Below are the code and all the weights of a small trained network. Each question names an input and a class and asks about switching units off, where a switched-off unit gives its printed mean instead of its output.

import numpy as np


def w(rows, s, z=0):
    codes = np.array(rows[::2]) - 128.0
    scale = np.full(codes.shape[1], s)
    scale[-1] = z or s
    return codes * scale


def norm(h):
    return h / np.sqrt((h * h).mean(-1, keepdims=True) + 1e-5)


def f(y):
    return np.maximum(y, 0)


def log_softmax(a):
    a = a - a.max(-1, keepdims=True)
    return a - np.log(np.exp(a).sum(-1, keepdims=True))


def net(x, mask):
    res = np.array(x, float).reshape(1, 4) / 4 @ E
    u = 0
    for l in range(3):
        y = f(norm(res) @ A[l][:, :-1].T + A[l][:, -1])
        res = res + np.where(mask[u : u + 6], y, B[l][:, -1]) @ B[l][:, :-1]
        u += 6
    return log_softmax(norm(res)[-1] @ U[:, :-1].T + U[:, -1])


A, B = {}, {}
E = w([
[112,115,110,203,169,210,114,86,92,94],'x0',
[166,122,88,84,252,119,187,160,136,104],'x1',
[66,94,58,192,124,115,125,248,158,147],'x2',
[188,139,203,146,94,190,184,201,163,61],'x3',
],0.0017)
A[0] = w([
[114,127,236,160,49,173,123,151,168,105,146],'L0N1',
[162,140,165,28,52,31,95,178,214,204,24],'L0N2',
[45,66,74,111,109,70,79,52,123,237,159],'L0N3',
[112,73,88,191,100,100,120,254,136,136,4],'L0N4',
[183,106,94,76,228,115,221,207,99,67,192],'L0N5',
[56,57,44,164,156,95,180,183,119,173,133],'L0N6',
],0.0022,0.0013)
B[0] = w([
[182,148,144,161,138,70,73,174,69,150,205],'L0N1',
[9,87,142,99,97,228,173,105,48,132,208],'L0N2',
[186,252,148,171,190,113,106,213,69,142,239],'L0N3',
[107,122,128,170,105,72,159,35,215,47,193],'L0N4',
[172,85,152,153,61,123,68,144,133,193,254],'L0N5',
[109,141,126,140,113,97,132,1,170,96,218],'L0N6',
],0.0029,0.0027)
A[1] = w([
[168,72,96,80,253,145,181,134,181,137,80],'L1N1',
[144,173,192,106,108,160,102,77,95,120,125],'L1N2',
[131,146,133,62,133,69,202,161,155,142,24],'L1N3',
[130,121,152,97,140,148,132,55,112,77,2],'L1N4',
[119,111,113,192,171,214,101,110,101,83,95],'L1N5',
[160,176,165,56,133,110,123,79,119,150,94],'L1N6',
],0.0038,0.00072)
B[1] = w([
[152,111,149,196,2,185,33,110,71,162,210],'L1N1',
[131,80,73,140,118,124,135,132,189,123,252],'L1N2',
[95,108,114,111,93,210,121,85,78,121,180],'L1N3',
[122,75,90,162,146,64,194,119,167,109,174],'L1N4',
[49,112,135,3,83,127,180,153,104,156,225],'L1N5',
[118,86,42,203,174,130,163,94,159,61,230],'L1N6',
],0.0036,0.0027)
A[2] = w([
[195,129,222,157,113,194,212,214,186,63,175],'L2N1',
[150,149,214,156,101,145,139,210,115,85,60],'L2N2',
[90,66,90,183,171,107,73,62,4,128,254],'L2N3',
[15,143,78,183,109,120,110,222,227,144,121],'L2N4',
[45,94,126,14,94,160,186,128,78,131,46],'L2N5',
[136,148,149,201,35,95,52,114,132,148,39],'L2N6',
],0.0029,0.00089)
B[2] = w([
[22,220,89,124,232,24,85,122,116,186,195],'L2N1',
[138,224,90,90,200,99,98,107,92,176,168],'L2N2',
[135,172,219,98,121,114,152,238,179,115,253],'L2N3',
[235,75,116,110,182,164,210,13,175,42,207],'L2N4',
[23,191,254,37,60,213,217,153,133,116,174],'L2N5',
[209,22,118,78,146,209,94,148,81,154,203],'L2N6',
],0.0027,0.0041)
U = w([
[150,73,73,187,152,96,187,53,230,43,247],'0',
[104,255,128,132,221,53,82,171,91,176,120],'1',
[34,128,184,58,68,191,195,134,118,123,122],'2',
[215,63,146,158,64,183,49,155,76,164,29],'3',
],0.0091,0.0012)

Each question gives the input, the list of numbers given to net, and the class t.
The units are the neurons (one row each of A and B). Each row of codes is followed by its name. A weight is (code - 128) times the scale printed after its matrix; where a second scale follows, it is the last column's (A, B and U).
mask holds one flag per neuron, layer by layer. A switched-off neuron (its flag False) gives its mean, the last column of its row in B, instead of its output. The means were averaged over made-up inputs and are rounded, as every weight is.
A unit's drop is (log p(t) with every unit on - log p(t) with that unit switched off) / (log p(t) with every unit on - log p(t) with every unit switched off).
The circuit of an input: a set's keep is (log p(t) with only the set's units on - log p(t) with every unit switched off) / (log p(t) with every unit on - log p(t) with every unit switched off). Starting from the 12 units with the biggest drops (on a tie, the unit counted first), units are removed one at a time, each time the one whose removal leaves the highest keep (on an exact tie, the one counted first), for as long as the keep stays at least 0.8.
units of the circuit, in order: the units of the circuit, biggest drop first
top k neurons: the k neurons with the biggest drops, biggest first
top k neurons in layer l: the k neurons of layer l with the biggest drops, biggest first
input [-1,0,5,6], class 1: units of the circuit, in order -> (L2N1)
input [-8,0,2,-6], class 2: top 2 neurons -> (L0N2 L2N5)
input [8,8,4,-6], class 2: top 4 neurons -> (L1N5 L0N1 L2N1 L2N3)
input [-8,2,5,-6], class 2: units of the circuit, in order -> (L0N2 L2N5)
input [7,-7,2,8], class 1: top 3 neurons in layer 0 -> (L0N1 L0N2 L0N5)
input [7,-5,4,5], class 2: top 2 neurons in layer 0 -> (L0N3 L0N5)
input [-5,6,6,-5], class 0: top 4 neurons -> (L0N6 L2N4 L0N4 L1N5)
input [3,4,-3,-2], class 3: top 2 neurons -> (L1N1 L0N2)
input [4,5,-1,4], class 3: top 4 neurons -> (L1N1 L0N2 L0N3 L0N5)
input [-7,5,-5,-5], class 2: top 2 neurons -> (L1N3 L0N2)
input [-7,7,8,-6], class 0: top 4 neurons -> (L2N4 L1N5 L0N6 L0N4)
input [-2,-5,-6,2], class 0: units of the circuit, in order -> (L1N6 L1N2)
input [7,-4,5,4], class 2: top 2 neurons -> (L1N5 L1N6)
input [8,-3,-2,1], class 2: units of the circuit, in order -> (L1N5)
input [8,4,3,8], class 1: top 2 neurons -> (L2N1 L0N2)
input [1,-4,4,-4], class 0: top 2 neurons in layer 0 -> (L0N5 L0N4)
input [-6,6,3,8], class 1: top 2 neurons -> (L2N1 L1N5)
input [-5,-5,5,8], class 1: top 2 neurons -> (L2N1 L2N2)
input [1,-2,-1,1], class 3: top 2 neurons -> (L0N1 L0N3)
input [-6,-8,8,-2], class 0: top 2 neurons -> (L2N4 L0N4)
input [0,-2,8,-7], class 0: units of the circuit, in order -> (L2N4)
input [8,8,-1,1], class 2: top 2 neurons -> (L1N5 L2N5)
input [-8,-8,8,8], class 0: top 2 neurons in layer 2 -> (L2N4 L2N5)
input [-1,-5,-1,-2], class 3: top 2 neurons in layer 2 -> (L2N6 L2N1)
input [-4,6,-3,0], class 3: top 2 neurons in layer 1 -> (L1N1 L1N5)
input [-3,7,6,7], class 1: top 2 neurons in layer 1 -> (L1N2 L1N6)
input [-3,3,-3,7], class 1: units of the circuit, in order -> (L2N1)
